Below is a small trained network, with its code and all its weights. Each question gives an input and a class and asks what happens when units are switched off, that is, made to give their printed mean instead of their output.

import numpy as np


def w(rows, s, z=0):
    codes = np.array(rows[::2]) - 128.0
    scale = np.full(codes.shape[1], s)
    scale[-1] = z or s
    return codes * scale


def norm(h):
    return h / np.sqrt((h * h).mean(-1, keepdims=True) + 1e-5)


def f(y):
    return y / 2 * (1 + np.tanh(0.7978845608 * (y + 0.044715 * y**3)))


def log_softmax(a):
    a = a - a.max(-1, keepdims=True)
    return a - np.log(np.exp(a).sum(-1, keepdims=True))


def net(x, mask):
    res = np.array(x, float).reshape(1, 6) / 4 @ E
    u = 0
    for l in range(4):
        y = f(norm(res) @ A[l][:, :-1].T + A[l][:, -1])
        res = res + np.where(mask[u : u + 7], y, B[l][:, -1]) @ B[l][:, :-1]
        u += 7
    return log_softmax(norm(res)[-1] @ U[:, :-1].T + U[:, -1])


A, B = {}, {}
E = w([
[129,43,85,237,47,89,173,141],'x0',
[56,54,246,135,34,134,147,192],'x1',
[9,85,101,77,184,26,170,92],'x2',
[113,180,195,216,87,1,221,89],'x3',
[94,76,98,204,185,215,215,124],'x4',
[138,115,159,88,163,93,79,235],'x5',
],0.0071)
A[0] = w([
[83,107,118,94,147,115,126,127,120],'L0N1',
[160,215,152,86,88,126,102,109,122],'L0N2',
[39,110,153,170,99,10,180,99,3],'L0N3',
[27,26,181,64,52,105,105,174,170],'L0N4',
[123,221,80,102,155,120,109,79,34],'L0N5',
[66,197,86,129,145,80,166,9,97],'L0N6',
[90,203,170,131,176,129,177,168,88],'L0N7',
],0.012,0.0028)
B[0] = w([
[136,97,138,83,170,124,105,155,159],'L0N1',
[207,157,153,112,114,107,120,91,193],'L0N2',
[153,121,111,252,156,36,98,102,245],'L0N3',
[117,30,199,66,164,145,192,187,254],'L0N4',
[136,97,96,111,145,112,122,43,191],'L0N5',
[122,92,156,27,113,197,175,161,234],'L0N6',
[140,102,200,125,111,169,128,113,156],'L0N7',
],0.014,0.0085)
A[1] = w([
[44,114,106,165,40,115,192,87,52],'L1N1',
[105,98,75,173,116,184,153,111,70],'L1N2',
[146,86,127,135,11,125,72,163,1],'L1N3',
[138,80,32,221,118,244,199,90,123],'L1N4',
[60,154,35,63,95,91,104,129,69],'L1N5',
[53,164,146,76,180,113,193,136,37],'L1N6',
[69,116,91,97,159,128,112,156,59],'L1N7',
],0.012,0.0021)
B[1] = w([
[109,94,160,108,141,48,169,141,163],'L1N1',
[76,85,145,144,139,90,84,147,166],'L1N2',
[22,154,195,123,153,203,177,107,149],'L1N3',
[71,28,84,248,185,107,78,100,255],'L1N4',
[192,177,75,65,98,151,186,183,149],'L1N5',
[80,166,164,135,163,161,146,141,178],'L1N6',
[176,113,172,72,61,95,70,94,156],'L1N7',
],0.011,0.006)
A[2] = w([
[151,138,101,151,54,134,125,118,95],'L2N1',
[111,159,66,156,156,177,40,141,139],'L2N2',
[95,138,109,199,115,52,144,167,3],'L2N3',
[139,69,105,142,22,166,146,204,83],'L2N4',
[166,254,159,166,66,158,128,173,83],'L2N5',
[152,211,55,69,122,118,95,87,59],'L2N6',
[187,128,189,195,84,194,86,175,111],'L2N7',
],0.017,0.0022)
B[2] = w([
[119,104,103,134,88,220,102,163,138],'L2N1',
[171,92,118,177,125,62,101,126,192],'L2N2',
[149,130,74,205,137,93,117,133,236],'L2N3',
[111,97,107,105,190,145,143,122,182],'L2N4',
[82,228,178,133,60,160,51,100,190],'L2N5',
[237,126,70,123,95,124,249,141,254],'L2N6',
[32,177,97,84,106,78,81,184,219],'L2N7',
],0.016,0.007)
A[3] = w([
[99,126,118,180,175,213,163,48,116],'L3N1',
[140,51,150,86,141,104,98,179,155],'L3N2',
[126,81,100,164,70,214,100,88,167],'L3N3',
[122,132,87,164,129,228,71,135,68],'L3N4',
[129,185,199,113,248,129,169,84,4],'L3N5',
[196,189,120,79,197,120,91,55,82],'L3N6',
[75,55,86,45,155,175,143,199,74],'L3N7',
],0.015,0.0026)
B[3] = w([
[132,124,168,87,194,76,70,164,160],'L3N1',
[61,148,47,127,166,210,82,64,228],'L3N2',
[84,95,160,81,107,1,242,167,151],'L3N3',
[127,195,175,163,152,97,244,123,137],'L3N4',
[42,118,101,117,90,172,120,198,155],'L3N5',
[185,92,85,155,189,192,100,164,175],'L3N6',
[144,137,230,72,135,111,175,122,246],'L3N7',
],0.015,0.011)
U = w([
[248,149,107,111,118,161,163,115,65],'0',
[76,84,194,80,182,172,143,147,254],'1',
[113,211,167,148,73,127,78,143,9],'2',
[111,72,128,252,161,76,114,122,179],'3',
],0.015,0.002)

Each question gives the input, the list of numbers given to net, and the class t.
The units are the neurons (one row each of A and B). Each row of codes is followed by its name. A weight is (code - 128) times the scale printed after its matrix; where a second scale follows, it is the last column's (A, B and U).
mask holds one flag per neuron, layer by layer. A switched-off neuron (its flag False) gives its mean, the last column of its row in B, instead of its output. The means were averaged over made-up inputs and are rounded, as every weight is.
A unit's drop is (log p(t) with every unit on - log p(t) with that unit switched off) / (log p(t) with every unit on - log p(t) with every unit switched off).
The circuit of an input: a set's keep is (log p(t) with only the set's units on - log p(t) with every unit switched off) / (log p(t) with every unit on - log p(t) with every unit switched off). Starting from the 12 units with the biggest drops (on a tie, the unit counted first), units are removed one at a time, each time the one whose removal leaves the highest keep (on an exact tie, the one counted first), for as long as the keep stays at least 0.8.
units of the circuit, in order: the units of the circuit, biggest drop first
unit that matters most: the unit with the biggest drop
top k neurons: the k neurons with the biggest drops, biggest first
top k neurons in layer l: the k neurons of layer l with the biggest drops, biggest first
drop of u: that unit's drop, to one decimal
input [-7,-3,3,-8,1,5], class 0: unit that matters most => L0N4
input [2,0,-8,-2,3,6], class 3: units of the circuit, in order => (L0N4, L1N4)
input [-2,-8,6,0,-4,0], class 0: units of the circuit, in order => (L0N4, L2N6)
input [4,-4,-5,-7,-7,4], class 2: top 2 neurons => (L2N5, L2N7)
input [6,4,-5,2,4,6], class 1: top 2 neurons => (L0N3, L0N4)
input [-1,2,0,-8,8,1], class 3: top 3 neurons => (L1N4, L0N6, L0N4)
input [2,3,-8,-4,3,0], class 3: top 4 neurons => (L1N4, L0N4, L0N6, L2N2)
input [2,5,2,0,3,-3], class 3: top 2 neurons in layer 0 => (L0N3, L0N6)
input [-5,-1,-3,4,-3,3], class 0: top 3 neurons => (L0N5, L2N6, L3N6)
input [-3,1,0,6,2,7], class 3: top 2 neurons => (L0N3, L0N6)
input [-5,-8,0,-4,6,-3], class 3: top 3 neurons => (L0N4, L1N4, L2N2)
input [2,4,-4,-6,-8,-8], class 2: top 3 neurons in layer 0 => (L0N2, L0N6, L0N5)
input [-3,3,-6,8,1,-8], class 2: top 2 neurons => (L0N2, L0N5)
input [8,-4,2,-3,-5,5], class 1: units of the circuit, in order => (L0N3)
input [-5,1,-4,-2,3,-6], class 3: drop of L0N4 => 0.2
input [0,4,-7,1,-5,6], class 2: drop of L2N5 => 0.5
input [2,-5,5,0,-7,-4], class 0: drop of L0N4 => 0.4
input [3,-1,-2,-2,6,7], class 3: drop of L0N4 => 3.1
